Below is a small trained network, with its code and all its weights. Each question gives an input and a class and asks what happens when units are switched off, that is, made to give their printed mean instead of their output.

import numpy as np


def w(rows, s, z=0):
    codes = np.array(rows[::2]) - 128.0
    scale = np.full(codes.shape[1], s)
    scale[-1] = z or s
    return codes * scale


def norm(h):
    return h / np.sqrt((h * h).mean(-1, keepdims=True) + 1e-5)


def f(y):
    return y / 2 * (1 + np.tanh(0.7978845608 * (y + 0.044715 * y**3)))


def log_softmax(a):
    a = a - a.max(-1, keepdims=True)
    return a - np.log(np.exp(a).sum(-1, keepdims=True))


def net(x, mask):
    res = np.array(x, float).reshape(1, 8) / 4 @ E
    u = 0
    for l in range(2):
        y = f(norm(res) @ A[l][:, :-1].T + A[l][:, -1])
        res = res + np.where(mask[u : u + 15], y, B[l][:, -1]) @ B[l][:, :-1]
        u += 15
    return log_softmax(norm(res)[-1] @ U[:, :-1].T + U[:, -1])


A, B = {}, {}
E = w([
[149,105,138,126,125,120,141,108,100,123,117],'x0',
[93,30,178,59,250,150,171,197,227,75,47],'x1',
[152,130,126,116,140,136,110,102,139,118,116],'x2',
[98,158,233,198,138,102,82,2,184,134,113],'x3',
[170,152,126,121,155,144,119,107,144,132,116],'x4',
[142,151,122,124,146,139,108,125,155,125,127],'x5',
[120,113,143,126,105,121,160,129,93,132,122],'x6',
[98,192,155,158,150,100,9,148,20,79,27],'x7',
],0.0063)
A[0] = w([
[78,110,166,147,189,225,99,163,91,144,50,1],'L0N1',
[104,222,106,182,72,210,86,45,81,185,114,229],'L0N2',
[122,137,36,222,105,103,98,135,106,146,68,131],'L0N3',
[97,117,96,31,220,193,84,100,83,157,89,235],'L0N4',
[139,197,107,125,141,153,170,161,153,227,169,134],'L0N5',
[101,91,193,100,121,146,222,150,211,155,116,60],'L0N6',
[97,66,147,33,100,96,103,80,184,159,105,43],'L0N7',
[135,149,111,91,2,196,120,72,129,141,210,120],'L0N8',
[116,154,225,214,98,93,127,37,188,142,181,124],'L0N9',
[149,83,116,137,160,89,167,101,59,83,163,231],'L0N10',
[87,134,144,125,136,153,146,94,127,94,107,61],'L0N11',
[85,96,113,68,145,111,122,148,126,73,126,133],'L0N12',
[113,128,146,185,148,135,98,127,84,127,204,156],'L0N13',
[98,196,127,120,159,84,155,164,79,84,66,139],'L0N14',
[164,82,186,181,197,136,173,173,155,83,160,124],'L0N15',
],0.0068,0.0021)
B[0] = w([
[149,52,196,73,137,79,149,92,151,104,154,178],'L0N1',
[118,129,80,157,112,78,185,124,146,63,89,255],'L0N2',
[149,95,89,121,61,139,103,124,99,156,80,177],'L0N3',
[108,170,131,106,105,140,198,175,69,143,179,189],'L0N4',
[155,95,160,114,87,115,160,106,101,123,146,167],'L0N5',
[129,187,52,96,148,149,83,78,149,146,73,200],'L0N6',
[146,230,81,165,177,169,108,120,108,131,85,148],'L0N7',
[202,50,152,155,142,209,88,120,149,91,159,211],'L0N8',
[41,116,107,149,205,196,165,139,86,88,131,238],'L0N9',
[110,194,109,134,116,138,133,162,158,126,172,157],'L0N10',
[124,76,159,127,193,2,135,135,135,216,134,133],'L0N11',
[171,134,146,106,141,176,163,170,189,136,128,162],'L0N12',
[149,195,52,106,176,92,211,106,156,88,114,158],'L0N13',
[113,141,137,73,124,132,60,150,84,95,179,182],'L0N14',
[125,162,154,162,85,176,111,181,168,126,45,173],'L0N15',
],0.0073,0.0072)
A[1] = w([
[102,111,129,115,176,142,171,107,179,245,117,36],'L1N1',
[76,135,195,126,155,105,64,98,149,152,121,21],'L1N2',
[173,79,164,184,95,157,172,141,133,153,180,202],'L1N3',
[96,127,101,106,128,191,98,162,131,44,117,238],'L1N4',
[117,96,163,97,222,112,126,122,142,172,81,115],'L1N5',
[88,188,93,174,97,76,65,118,54,123,117,241],'L1N6',
[212,83,59,168,66,145,105,121,125,107,104,5],'L1N7',
[175,140,98,99,39,112,86,141,123,123,205,76],'L1N8',
[81,143,178,109,152,152,135,167,126,121,158,96],'L1N9',
[127,133,201,120,138,51,112,94,150,167,97,153],'L1N10',
[174,130,72,1,126,129,118,190,123,204,125,98],'L1N11',
[137,137,85,178,117,166,134,75,106,160,220,137],'L1N12',
[137,109,195,134,194,122,164,96,150,178,113,153],'L1N13',
[137,74,231,80,198,91,67,188,108,71,145,83],'L1N14',
[207,88,57,101,107,113,121,171,82,128,186,152],'L1N15',
],0.0092,0.0017)
B[1] = w([
[123,154,67,130,83,140,76,143,92,155,68,173],'L1N1',
[89,118,111,75,69,101,127,91,170,174,142,161],'L1N2',
[107,175,112,152,172,133,142,132,254,104,216,181],'L1N3',
[198,138,134,129,90,107,129,152,101,141,170,254],'L1N4',
[89,142,131,154,81,90,88,127,102,154,170,199],'L1N5',
[136,125,185,101,85,135,175,142,165,95,22,228],'L1N6',
[109,120,181,75,131,122,107,160,137,205,139,219],'L1N7',
[159,174,120,129,91,118,7,79,116,186,180,199],'L1N8',
[116,96,123,86,192,105,111,123,165,150,126,173],'L1N9',
[82,178,83,166,48,95,147,21,151,105,153,149],'L1N10',
[143,83,128,140,135,109,196,163,140,71,98,237],'L1N11',
[91,87,129,157,220,110,149,132,105,82,177,210],'L1N12',
[91,136,81,144,87,149,90,78,115,132,138,166],'L1N13',
[116,61,142,170,185,91,143,97,97,183,180,240],'L1N14',
[129,178,181,130,115,160,67,83,120,171,100,239],'L1N15',
],0.0089,0.0073)
U = w([
[204,179,176,142,126,174,73,119,190,161,254,254],'0',
[201,126,78,68,100,154,205,218,207,120,98,171],'1',
[209,184,182,75,15,108,53,121,54,141,103,42],'2',
[156,47,212,75,215,73,133,215,68,168,185,84],'3',
[111,104,60,198,214,171,194,61,130,31,205,52],'4',
[58,197,55,150,146,193,43,103,174,184,57,126],'5',
[119,169,173,180,101,86,196,80,114,7,29,101],'6',
[41,87,150,127,129,24,103,25,123,170,154,157],'7',
],0.013,0.0015)

Each question gives the input, the list of numbers given to net, and the class t.
The units are the neurons (one row each of A and B). Each row of codes is followed by its name. A weight is (code - 128) times the scale printed after its matrix; where a second scale follows, it is the last column's (A, B and U).
mask holds one flag per neuron, layer by layer. A switched-off neuron (its flag False) gives its mean, the last column of its row in B, instead of its output. The means were averaged over made-up inputs and are rounded, as every weight is.
A unit's drop is (log p(t) with every unit on - log p(t) with that unit switched off) / (log p(t) with every unit on - log p(t) with every unit switched off).
The circuit of an input: a set's keep is (log p(t) with only the set's units on - log p(t) with every unit switched off) / (log p(t) with every unit on - log p(t) with every unit switched off). Starting from the 12 units with the biggest drops (on a tie, the unit counted first), units are removed one at a time, each time the one whose removal leaves the highest keep (on an exact tie, the one counted first), for as long as the keep stays at least 0.8.
units of the circuit, in order: the units of the circuit, biggest drop first
unit that matters most: the unit with the biggest drop
top k neurons: the k neurons with the biggest drops, biggest first
top k neurons in layer l: the k neurons of layer l with the biggest drops, biggest first
drop of u: that unit's drop, to one decimal
input [-6,-4,-5,8,1,-8,2,1], class 6: units of the circuit, in order -> L1N6
input [0,2,7,0,1,7,2,7], class 3: top 2 neurons -> L0N4; L0N14
input [3,4,-7,0,-4,7,6,8], class 3: top 2 neurons in layer 0 -> L0N14; L0N4
input [-6,1,-4,0,6,3,-5,5], class 3: top 3 neurons -> L1N14; L0N4; L0N1
input [-8,2,-6,-5,6,8,7,1], class 3: top 2 neurons in layer 0 -> L0N2; L0N14
input [1,-8,-8,3,1,-5,-6,1], class 6: top 2 neurons in layer 1 -> L1N6; L1N14
input [-5,7,4,1,-3,1,1,5], class 7: top 3 neurons in layer 0 -> L0N1; L0N9; L0N11
input [-8,-4,-6,-7,-3,3,-4,1], class 2: units of the circuit, in order -> L1N15; L1N6
input [-5,0,4,7,2,5,-1,-3], class 4: top 2 neurons -> L0N9; L1N15
input [-6,5,6,0,-4,-6,-8,-1], class 1: top 2 neurons in layer 1 -> L1N15; L1N11
input [-4,-7,4,-6,2,-3,6,0], class 0: top 2 neurons -> L0N8; L1N3
input [0,1,6,5,3,0,-6,4], class 7: top 3 neurons in layer 0 -> L0N6; L0N1; L0N11
input [4,8,7,3,2,3,6,1], class 7: top 3 neurons -> L0N1; L1N14; L1N5
input [-7,2,-3,2,-6,-1,4,0], class 5: units of the circuit, in order -> L0N6
input [-5,0,-3,3,-5,3,5,-6], class 4: top 2 neurons in layer 1 -> L1N12; L1N15
input [-8,0,-6,-4,-6,-8,-6,8], class 2: top 4 neurons -> L0N3; L0N9; L1N12; L1N6
input [-5,-6,-7,5,-8,5,-5,0], class 4: top 2 neurons -> L0N9; L0N8
input [2,-1,2,-7,-4,-7,-3,0], class 0: top 2 neurons in layer 0 -> L0N6; L0N2
input [-2,-8,-8,-3,-7,-4,0,-2], class 0: top 2 neurons -> L0N8; L1N3
input [-8,8,-4,3,3,-6,4,8], class 7: unit that matters most -> L1N10
input [-7,4,5,-1,5,-2,1,6], class 3: top 2 neurons -> L0N4; L0N14
input [5,-3,-3,5,5,-4,6,1], class 6: drop of L1N14 -> 0.2
input [-4,7,-2,3,-4,-7,-5,0], class 5: drop of L0N15 -> 0.2
input [-2,7,8,7,-1,-2,-2,-1], class 5: drop of L0N6 -> 0.2
input [3,-7,2,6,-5,0,2,2], class 6: drop of L1N6 -> 0.2
